Below is a small trained network, with its code and all its weights. Each question gives an input and a class and asks what happens when units are switched off, that is, made to give their printed mean instead of their output.

import numpy as np


def w(rows, s, z=0):
    codes = np.array(rows[::2]) - 128.0
    scale = np.full(codes.shape[1], s)
    scale[-1] = z or s
    return codes * scale


def f(y):
    return np.maximum(y, 0)


def log_softmax(a):
    a = a - a.max(-1, keepdims=True)
    return a - np.log(np.exp(a).sum(-1, keepdims=True))


def net(x, mask):
    res = np.array(x, float).reshape(1, 5) / 4 @ E
    y = f(res @ A[0][:, :-1].T + A[0][:, -1])
    res = res + np.where(mask, y, B[0][:, -1]) @ B[0][:, :-1]
    return log_softmax(res[-1] @ U[:, :-1].T + U[:, -1])


A, B = {}, {}
E = w([
[166,235,187,172,249],'x0',
[1,188,116,243,105],'x1',
[63,203,218,2,88],'x2',
[80,157,28,37,220],'x3',
[130,133,125,128,123],'x4',
],0.01)
A[0] = w([
[177,195,153,155,218,68],'n0',
[116,192,209,93,143,131],'n1',
[83,39,122,121,112,1],'n2',
[178,118,147,112,153,108],'n3',
[176,117,130,90,111,128],'n4',
[42,146,138,157,108,131],'n5',
[175,178,179,154,192,13],'n6',
[146,108,174,183,82,91],'n7',
[119,132,86,86,197,90],'n8',
[124,192,159,86,89,152],'n9',
[170,111,210,154,123,108],'n10',
[172,127,97,166,151,114],'n11',
[180,124,168,166,77,108],'n12',
[213,127,110,80,129,130],'n13',
[165,102,139,103,134,108],'n14',
[162,119,67,170,116,165],'n15',
[97,159,162,76,109,147],'n16',
[194,66,65,216,174,132],'n17',
[201,103,143,62,139,129],'n18',
[169,123,91,168,150,117],'n19',
[108,123,54,94,170,114],'n20',
[109,135,12,105,168,108],'n21',
[101,158,139,175,129,116],'n22',
[200,136,115,125,137,123],'n23',
[173,125,63,164,149,112],'n24',
[144,119,192,150,103,108],'n25',
[109,143,133,78,64,114],'n26',
[53,131,89,141,122,47],'n27',
[69,123,88,183,113,132],'n28',
[84,7,51,84,8,41],'n29',
[162,100,178,166,95,115],'n30',
[122,143,78,99,178,103],'n31',
[204,98,123,100,146,101],'n32',
[92,190,136,171,130,112],'n33',
[76,135,109,91,174,140],'n34',
[172,116,169,54,124,122],'n35',
[142,80,181,186,106,95],'n36',
[171,111,142,104,137,116],'n37',
[152,101,167,160,72,60],'n38',
[182,95,146,99,136,123],'n39',
[126,129,169,82,117,122],'n40',
],0.014,0.0051)
B[0] = w([
[241,159,177,124,163,192],'n0',
[102,36,206,54,128,196],'n1',
[204,136,146,123,161,167],'n2',
[107,132,108,178,157,156],'n3',
[100,130,114,166,144,163],'n4',
[54,130,80,193,190,193],'n5',
[254,175,199,100,193,175],'n6',
[131,159,106,122,88,177],'n7',
[137,166,77,102,76,179],'n8',
[66,86,163,104,116,186],'n9',
[145,194,56,72,52,171],'n10',
[77,38,183,83,127,164],'n11',
[129,162,97,108,86,173],'n12',
[91,159,118,206,137,178],'n13',
[71,140,95,191,153,155],'n14',
[81,54,172,90,138,178],'n15',
[60,74,161,87,130,187],'n16',
[68,43,198,75,98,217],'n17',
[75,148,82,190,156,187],'n18',
[86,69,170,99,124,167],'n19',
[147,177,85,102,40,184],'n20',
[136,188,75,84,81,198],'n21',
[120,162,107,193,149,167],'n22',
[137,116,136,171,177,158],'n23',
[61,78,189,82,108,174],'n24',
[103,157,62,97,57,163],'n25',
[145,86,226,98,141,181],'n26',
[114,165,87,149,152,176],'n27',
[94,119,98,210,185,192],'n28',
[254,140,171,99,225,253],'n29',
[115,179,96,102,79,172],'n30',
[145,159,96,117,47,172],'n31',
[93,134,98,172,150,171],'n32',
[110,124,86,182,186,178],'n33',
[125,151,125,120,57,182],'n34',
[85,121,110,155,152,185],'n35',
[146,187,110,89,109,176],'n36',
[100,140,126,176,133,156],'n37',
[139,151,106,126,92,168],'n38',
[85,157,92,210,146,166],'n39',
[99,77,157,110,137,168],'n40',
],0.0088,0.021)
U = w([
[60,12,183,75,115,89],'0',
[68,131,78,244,192,82],'1',
[142,183,70,78,9,56],'2',
[242,117,167,107,218,254],'3',
],0.014,0.0055)

Each question gives the input, the list of numbers given to net, and the class t.
The units are the neurons (one row each of A and B). Each row of codes is followed by its name. A weight is (code - 128) times the scale printed after its matrix; where a second scale follows, it is the last column's (A, B and U).
mask holds one flag per neuron, in row order. A switched-off neuron (its flag False) gives its mean, the last column of its row in B, instead of its output. The means were averaged over made-up inputs and are rounded, as every weight is.
A unit's drop is (log p(t) with every unit on - log p(t) with that unit switched off) / (log p(t) with every unit on - log p(t) with every unit switched off).
The circuit of an input: a set's keep is (log p(t) with only the set's units on - log p(t) with every unit switched off) / (log p(t) with every unit on - log p(t) with every unit switched off). Starting from the 12 units with the biggest drops (on a tie, the unit counted first), units are removed one at a time, each time the one whose removal leaves the highest keep (on an exact tie, the one counted first), for as long as the keep stays at least 0.8.
units of the circuit, in order: the units of the circuit, biggest drop first
most important unit: the unit with the biggest drop
top k neurons: the k neurons with the biggest drops, biggest first
drop of u: that unit's drop, to one decimal
input [0,4,5,-6,1], class 2: most important unit	n17
input [-7,3,-7,0,7], class 0: top 4 neurons	n17; n15; n24; n0
input [-2,-7,1,-7,-1], class 1: top 2 neurons	n18; n39
input [-6,-6,0,2,3], class 1: top 2 neurons	n18; n13
input [7,-6,7,6,-1], class 0: top 3 neurons	n1; n29; n16
input [2,-3,-3,1,4], class 0: top 4 neurons	n17; n29; n5; n28
input [-6,-6,-2,2,-5], class 1: units of the circuit, in order	n18; n13
input [5,7,-7,7,5], class 0: top 3 neurons	n17; n24; n11
input [-8,5,-5,8,3], class 2: top 2 neurons	n21; n20
input [6,4,-4,4,0], class 3: top 2 neurons	n0; n6
input [4,-7,-6,3,5], class 1: top 2 neurons	n13; n18
input [7,5,3,3,1], class 3: top 2 neurons	n0; n6
input [-4,2,-6,-5,1], class 0: drop of n17	1.4
input [-8,4,5,1,0], class 3: units of the circuit, in order	n29
input [-7,-3,-4,5,4], class 3: drop of n29	2.5
input [8,6,-6,-1,-5], class 3: drop of n0	0.8
input [1,-6,-4,-6,8], class 1: drop of n39	0.4
